Below are the code and all the weights of a small trained network. Each question names an input and a target symbol and asks about switching units off, where a switched-off unit gives its printed mean instead of its output.

import numpy as np


def w(rows, s, z=0):
    codes = np.array(rows[::2]) - 128.0
    scale = np.full(codes.shape[1], s)
    scale[-1] = z or s
    return codes * scale


def f(y):
    return y / 2 * (1 + np.tanh(0.7978845608 * (y + 0.044715 * y**3)))


def softmax(a):
    e = np.exp(a - a.max(-1, keepdims=True))
    return e / e.sum(-1, keepdims=True)


def log_softmax(a):
    a = a - a.max(-1, keepdims=True)
    return a - np.log(np.exp(a).sum(-1, keepdims=True))


def net(x, mask):
    ids = ['ΔΞεζφω'.index(c) for c in x.split()]
    T = len(ids)
    res = E[ids] + P[:T]
    r = res
    for j in range(3):
        rows = slice(2 * j, 2 * j + 2)
        q, k, v = (r @ M[0][rows].T for M in (Q, K, V))
        z = softmax(np.where(np.tri(T) > 0, q @ k.T / 2**0.5, -1e9)) @ v
        o = O[0][rows]
        res = res + np.where(mask[j], z, o[:, -1]) @ o[:, :-1]
    y = f(res @ A[0][:, :-1].T + A[0][:, -1])
    res = res + np.where(mask[3:27], y, B[0][:, -1]) @ B[0][:, :-1]
    return log_softmax(res[-1] @ U[:, :-1].T + U[:, -1])


Q, K, V, O, A, B = {}, {}, {}, {}, {}, {}
E = w([
[80,74,85,118,167,118,111],'Δ',
[59,192,126,172,121,119,125],'Ξ',
[175,115,199,111,162,154,196],'ε',
[101,175,120,196,133,132,123],'ζ',
[113,169,104,251,112,113,96],'φ',
[144,131,196,121,109,36,143],'ω',
],0.018)
P = w([
[161,180,100,34,225,92,9],'0',
[108,154,209,150,158,126,2],'1',
[71,119,240,202,184,87,55],'2',
[105,123,197,174,168,72,134],'3',
[89,95,126,180,118,74,189],'4',
[38,73,110,185,60,79,241],'5',
],0.0088)
Q[0] = w([
[100,139,175,140,171,143,66],'h1',
[179,183,64,96,91,178,68],'h1',
[144,140,128,75,202,98,107],'h2',
[96,202,115,251,127,149,148],'h2',
[104,87,155,153,247,100,74],'h3',
[85,23,59,144,98,97,218],'h3',
],0.014)
K[0] = w([
[176,93,122,76,141,87,107],'h1',
[165,199,104,155,139,99,169],'h1',
[175,150,67,46,119,140,89],'h2',
[148,6,169,93,99,96,172],'h2',
[177,112,87,78,134,139,45],'h3',
[88,72,174,143,136,147,88],'h3',
],0.016)
V[0] = w([
[176,119,193,112,126,157,135],'h1',
[145,184,201,177,105,108,154],'h1',
[171,138,124,173,165,172,157],'h2',
[7,191,162,82,132,140,171],'h2',
[157,223,124,142,79,57,108],'h3',
[67,127,25,184,97,156,111],'h3',
],0.014)
O[0] = w([
[61,105,123,115,123,125,162,102],'h1',
[58,104,143,49,82,139,53,130],'h1',
[98,53,151,167,197,186,65,68],'h2',
[163,211,121,11,149,123,88,177],'h2',
[142,18,158,100,58,114,73,243],'h3',
[234,149,82,187,118,147,124,1],'h3',
],0.012,0.0053)
A[0] = w([
[69,124,50,175,122,140,80,99],'n1',
[161,63,101,114,167,133,71,157],'n2',
[105,70,93,254,148,111,123,49],'n3',
[112,105,114,195,150,161,151,179],'n4',
[225,152,160,161,120,215,129,56],'n5',
[109,145,115,51,99,179,102,77],'n6',
[156,201,90,181,177,159,215,49],'n7',
[122,116,172,154,140,130,139,3],'n8',
[85,66,114,95,168,109,154,120],'n9',
[136,180,101,87,119,138,103,33],'n10',
[143,133,71,175,99,99,116,40],'n11',
[105,60,127,110,66,197,147,9],'n12',
[177,92,83,85,100,170,171,51],'n13',
[167,101,73,153,99,127,102,55],'n14',
[117,232,150,109,214,101,106,65],'n15',
[102,63,136,119,164,250,108,43],'n16',
[94,154,143,96,109,113,136,2],'n17',
[217,97,122,78,161,70,226,100],'n18',
[167,112,115,184,159,112,75,171],'n19',
[133,56,119,131,144,156,140,112],'n20',
[182,128,118,110,189,139,114,219],'n21',
[109,140,109,184,163,52,225,98],'n22',
[165,185,121,96,145,55,105,223],'n23',
[131,101,44,84,60,159,91,55],'n24',
],0.0097,0.0068)
B[0] = w([
[154,36,189,10,187,154,137,146],'n1',
[124,113,210,149,131,111,164,170],'n2',
[115,195,79,45,41,132,101,178],'n3',
[148,134,105,140,59,185,173,168],'n4',
[102,94,152,48,96,186,76,191],'n5',
[156,55,79,179,116,120,205,197],'n6',
[150,132,34,131,168,2,90,254],'n7',
[178,108,27,119,167,127,129,128],'n8',
[135,187,155,179,64,154,80,223],'n9',
[185,64,35,99,48,127,70,131],'n10',
[97,88,145,134,122,138,133,158],'n11',
[197,162,140,77,193,212,5,179],'n12',
[104,80,82,37,142,245,71,125],'n13',
[123,49,58,74,113,199,109,150],'n14',
[147,96,63,78,52,152,198,211],'n15',
[172,90,66,77,128,202,91,157],'n16',
[252,121,96,186,189,99,158,183],'n17',
[52,107,120,154,28,129,65,209],'n18',
[170,105,130,215,156,113,166,200],'n19',
[69,127,123,69,62,12,77,141],'n20',
[112,151,176,168,143,173,58,185],'n21',
[164,82,136,20,222,127,178,238],'n22',
[138,195,174,165,112,198,110,224],'n23',
[69,169,212,110,142,41,91,171],'n24',
],0.0072,0.015)
U = w([
[172,108,108,111,157,136,109,90],'Δ',
[151,197,138,135,71,212,98,44],'Ξ',
[180,96,163,2,186,240,148,148],'ε',
[176,117,175,202,179,185,108,208],'ζ',
[164,55,116,159,57,180,151,4],'φ',
[74,125,148,137,66,47,115,105],'ω',
],0.0053,0.0036)

Each question gives the input, a string of symbols that net reads in full, and the target symbol t.
The units are the heads (2 rows each of Q, K, V and O) and the neurons (one row each of A and B). Each row of codes is followed by its name. A weight is (code - 128) times the scale printed after its matrix; where a second scale follows, it is the last column's (O, A, B and U).
mask holds one flag per unit, heads first, then neurons. A switched-off unit (its flag False) gives its mean, the last column of its rows in O or B, instead of its output. The means were averaged over made-up inputs and are rounded, as every weight is.
A unit's drop is (log p(t) with every unit on - log p(t) with that unit switched off) / (log p(t) with every unit on - log p(t) with every unit switched off).
The circuit of an input: a set's keep is (log p(t) with only the set's units on - log p(t) with every unit switched off) / (log p(t) with every unit on - log p(t) with every unit switched off). Starting from the 12 units with the biggest drops (on a tie, the unit counted first), units are removed one at a time, each time the one whose removal leaves the highest keep (on an exact tie, the one counted first), for as long as the keep stays at least 0.8.
units of the circuit, in order: the units of the circuit, biggest drop first
top k neurons: the k neurons with the biggest drops, biggest first
which heads matter: for each layer, one digit per head in row order, 1 if its drop is at least 0.15 and else 0, layers parted by /
input φ Ξ ζ, target ζ: units of the circuit, in order : [h3, h2, n19, n15]
input Ξ Ξ ε ζ, target ε: top 2 neurons : [n1, n16]
input Ξ ε Δ ε Δ, target Δ: top 3 neurons : [n7, n22, n9]
input Ξ Δ Δ Ξ, target ζ: which heads matter : 101
input Ξ φ Ξ, target Ξ: units of the circuit, in order : [h2, n23]
input Ξ Δ φ ε ε, target Δ: which heads matter : 101
input Ξ Δ Ξ ω, target Ξ: which heads matter : 010
input φ ω Δ ω, target φ: units of the circuit, in order : [h3, h2]
input ω ε Ξ ε φ, target ε: which heads matter : 110
input ε φ ω ζ, target ω: which heads matter : 100
input φ ε ε ζ φ φ, target ε: which heads matter : 010
input φ ε Ξ Δ, target φ: units of the circuit, in order : [h3, h2, n4]
input Ξ φ ω ζ, target ω: which heads matter : 110
input ω ω Ξ Δ, target ω: units of the circuit, in order : [h3, n22]
input Δ Δ ζ, target Δ: which heads matter : 101
input ω ω Ξ Δ ε, target Ξ: units of the circuit, in order : [h2, n18, n22, n7]
input ζ Δ ε ζ ζ ω, target ε: units of the circuit, in order : [n22, h3]
input Δ φ Ξ, target Δ: units of the circuit, in order : [n7, h1, h3]
input φ Δ ζ, target φ: units of the circuit, in order : [h3, n14]
input ε ω ω ζ ε Ξ, target ε: units of the circuit, in order : [h2, h1, n1]
input Δ ε ω Ξ, target Δ: units of the circuit, in order : [n7, h3, h1]
input ω Δ ζ ε, target ω: which heads matter : 001
input Ξ ζ Δ, target Ξ: units of the circuit, in order : [h2, n23, n22, h3]
input ε ε Ξ, target ε: top 4 neurons : [n1, n16, n7, n18]
input ω φ ω φ, target ω: units of the circuit, in order : [h3]
